Look-ups in named tables: a row name and a column name give one cell, copied from the table.

Table gur
         zupul  fud  tun
nup        553  469  370
bapi       264  328  391
mikamor    420  411  408
nonad      394  379  369
fireg      367  410  479
seroro     942  805  733
mumes      452  375  237
miku       304  393  514
karunu     255  315  367
tivugol    274  342  440
funezum    252  320  396
tem        448  422  435
popi       422  448  481

What is the fud of miku in gur? 393
What is the zupul of fireg in gur? 367
What is the tun of bapi in gur? 391
What is the tun of karunu in gur? 367
What is the zupul of seroro in gur? 942
What is the fud of mumes in gur? 375
What is the tun of mumes in gur? 237
What is the tun of mikamor in gur? 408
What is the zupul of tem in gur? 448
What is the zupul of bapi in gur? 264
What is the fud of popi in gur? 448
What is the zupul of karunu in gur? 255
What is the tun of popi in gur? 481
What is the tun of seroro in gur? 733
What is the fud of tivugol in gur? 342
What is the fud of funezum in gur? 320
What is the fud of fireg in gur? 410
What is the zupul of tivugol in gur? 274
What is the tun of nonad in gur? 369
Which row has the largest fud? seroro

kagef:
fields: kofinub, mel, duga, nitar, sukunev, sos, nif, kasefo, kasozu, guze
fudi: [-0.07, 0.31, 0.05, 0.13, 0.04, 0.20, -0.06, 0.08, 0.06, 0.28]
gekeg: [-0.21, 0.60, 0.73, 0.29, 0.07, -0.23, -0.28, -0.38, -0.43, -0.41]
favofi: [-0.50, 0.72, 0.79, 0.70, 0.52, 0.43, 0.28, -0.01, -0.15, 0.06]
fisela: [-0.09, -0.33, 0.17, 0.19, 0.28, 0.04, 0.22, -0.12, -0.02, -0.15]
fusuve: [0.24, 0.16, -0.23, -0.11, -0.23, -0.09, -0.11, -0.03, 0.15, 0.29]
sugeges: [0.22, -0.19, -0.01, -0.11, -0.03, -0.04, -0.13, -0.25, -0.35, -0.43]

What is the duga of gekeg in kagef? 0.73
What is the sos of favofi in kagef? 0.43
What is the mel of fudi in kagef? 0.31
What is the sos of gekeg in kagef? -0.23
What is the guze of fisela in kagef? -0.15
What is the nif of fisela in kagef? 0.22
What is the kasefo of fisela in kagef? -0.12
What is the guze of gekeg in kagef? -0.41
What is the kofinub of sugeges in kagef? 0.22
What is the kasefo of fusuve in kagef? -0.03
What is the kofinub of fusuve in kagef? 0.24
What is the mel of fusuve in kagef? 0.16
What is the nitar of fusuve in kagef? -0.11
What is the nif of favofi in kagef? 0.28
What is the nif of sugeges in kagef? -0.13

kameru =
|  | bez | vevikes | kib | vira | vev | zed | telumar | reva |
|---|---|---|---|---|---|---|---|---|
| nogit | 90 | 174 | 66 | 78 | 160 | 97 | 98 | 98 |
| tavena | 137 | 158 | 119 | 83 | 62 | 82 | 108 | 108 |
| tibovok | 97 | 145 | 188 | 104 | 95 | 153 | 112 | 146 |
| lun | 121 | 161 | 145 | 47 | 115 | 140 | 140 | 100 |
| tis | 135 | 192 | 162 | 124 | 115 | 55 | 105 | 184 |
| nebadad | 152 | 121 | 50 | 148 | 169 | 94 | 174 | 131 |
| gudut | 203 | 155 | 99 | 141 | 151 | 145 | 133 | 91 |

lun, telumar => 140
nebadad, reva => 131
tis, vira => 124
tibovok, vevikes => 145
gudut, telumar => 133
lun, vev => 115
tibovok, vira => 104
nebadad, vevikes => 121
tis, kib => 162
gudut, vev => 151

puf
           sem      kur  selabir  rodab      gif    fovup     zepa   lafomu     gafu      tos
vude   -71.039   17.867  -21.575  9.642  -47.061  -17.151  -10.407  -28.787   26.237  -45.799
peveg    6.864  -49.945   18.384  9.642  -46.373   59.874  -16.390  -93.739   -3.331  -16.737
lal      4.765   67.637  -29.591  9.642   17.193   41.838  -52.350   31.942  -75.480   -9.865
zamu    35.327  -64.903   20.399  9.642  -58.732   36.331   29.052  -41.791   15.910   -1.125
lek     62.805   51.811   35.167  9.642   21.065   25.201  -54.667   33.463    4.032   18.576
veg    -39.097  -27.015   -0.115  9.642  -32.690   43.904   28.097  -72.502    8.544    1.845

What is the tos of lal in puf? -9.865
What is the rodab of peveg in puf? 9.642
What is the kur of veg in puf? -27.015
What is the zepa of peveg in puf? -16.390
What is the zepa of zamu in puf? 29.052
What is the gif of lek in puf? 21.065
What is the lafomu of peveg in puf? -93.739
What is the rodab of lek in puf? 9.642

